Here is a tiny trained network, its code and every weight. The questions are about switching its units off for an input and a class, where a switched-off unit gives its printed mean instead of its output.

import numpy as np


def w(rows, s, z=0):
    codes = np.array(rows[::2]) - 128.0
    scale = np.full(codes.shape[1], s)
    scale[-1] = z or s
    return codes * scale


def f(y):
    return y / 2 * (1 + np.tanh(0.7978845608 * (y + 0.044715 * y**3)))


def log_softmax(a):
    a = a - a.max(-1, keepdims=True)
    return a - np.log(np.exp(a).sum(-1, keepdims=True))


def net(x, mask):
    res = np.array(x, float).reshape(1, 7) / 4 @ E
    y = f(res @ A[0][:, :-1].T + A[0][:, -1])
    res = res + np.where(mask, y, B[0][:, -1]) @ B[0][:, :-1]
    return log_softmax(res[-1] @ U[:, :-1].T + U[:, -1])


A, B = {}, {}
E = w([
[105,151,27,156,38,143],'x0',
[176,53,146,42,91,118],'x1',
[76,84,74,127,125,83],'x2',
[126,207,178,50,61,136],'x3',
[142,181,63,69,206,129],'x4',
[254,140,63,181,125,164],'x5',
[99,165,105,145,83,210],'x6',
],0.009)
A[0] = w([
[91,73,98,71,164,158,205],'neuron 0',
[187,159,100,70,129,141,73],'neuron 1',
[113,163,81,155,220,131,253],'neuron 2',
[72,134,71,152,175,168,131],'neuron 3',
[90,123,156,188,134,131,103],'neuron 4',
[96,148,123,112,119,152,58],'neuron 5',
[105,175,145,86,83,154,186],'neuron 6',
[69,193,163,192,139,157,166],'neuron 7',
[140,84,159,131,100,169,48],'neuron 8',
[207,123,250,90,167,129,164],'neuron 9',
[173,95,147,150,124,176,77],'neuron 10',
[182,112,223,117,161,121,195],'neuron 11',
],0.015,0.0039)
B[0] = w([
[135,181,160,173,120,206,190],'neuron 0',
[152,131,115,175,119,25,177],'neuron 1',
[162,157,53,50,130,112,240],'neuron 2',
[126,145,210,54,175,129,199],'neuron 3',
[148,121,132,183,88,149,168],'neuron 4',
[145,80,101,115,122,190,146],'neuron 5',
[113,124,133,89,204,161,196],'neuron 6',
[81,60,183,171,105,177,209],'neuron 7',
[148,159,116,112,204,95,151],'neuron 8',
[95,166,95,7,219,186,248],'neuron 9',
[122,140,127,141,96,17,158],'neuron 10',
[105,125,103,67,98,236,223],'neuron 11',
],0.013,0.014)
U = w([
[84,2,239,175,102,221,48],'0',
[222,74,75,182,107,59,12],'1',
[146,91,95,2,222,191,251],'2',
],0.007,0.0021)

Each question gives the input, the list of numbers given to net, and the class t.
The units are the neurons (one row each of A and B). Each row of codes is followed by its name. A weight is (code - 128) times the scale printed after its matrix; where a second scale follows, it is the last column's (A, B and U).
mask holds one flag per neuron, in row order. A switched-off neuron (its flag False) gives its mean, the last column of its row in B, instead of its output. The means were averaged over made-up inputs and are rounded, as every weight is.
A unit's drop is (log p(t) with every unit on - log p(t) with that unit switched off) / (log p(t) with every unit on - log p(t) with every unit switched off).
The circuit of an input: a set's keep is (log p(t) with only the set's units on - log p(t) with every unit switched off) / (log p(t) with every unit on - log p(t) with every unit switched off). Starting from all 12 units, units are removed one at a time, each time the one whose removal leaves the highest keep (on an exact tie, the one counted first), for as long as the keep stays at least 0.8.
units of the circuit, in order: the units of the circuit, biggest drop first
k most important neurons: the k neurons with the biggest drops, biggest first
drop of u: that unit's drop, to one decimal
input [5,-2,0,4,3,-1,-8], class 1: units of the circuit, in order : (neuron 9; neuron 11)
input [2,-7,-8,-4,1,-8,0], class 0: units of the circuit, in order : (neuron 7)
input [1,-4,2,5,6,6,-6], class 1: units of the circuit, in order : (neuron 9; neuron 1)
input [-7,-7,7,6,3,-5,8], class 0: 2 most important neurons : (neuron 7; neuron 9)
input [6,-7,-7,-6,-2,1,-6], class 0: 2 most important neurons : (neuron 9; neuron 7)
input [1,-2,-6,3,3,-6,8], class 0: 2 most important neurons : (neuron 7; neuron 9)
input [-4,-6,7,-4,-1,8,-3], class 1: 3 most important neurons : (neuron 9; neuron 11; neuron 6)
input [0,8,7,5,3,5,1], class 1: drop of neuron 9 : 0.2
input [7,-4,-5,1,0,3,-7], class 1: drop of neuron 11 : 0.1
input [3,7,4,1,6,1,-5], class 1: drop of neuron 7 : 0.0
input [3,5,-5,-2,1,2,5], class 1: drop of neuron 9 : 0.2
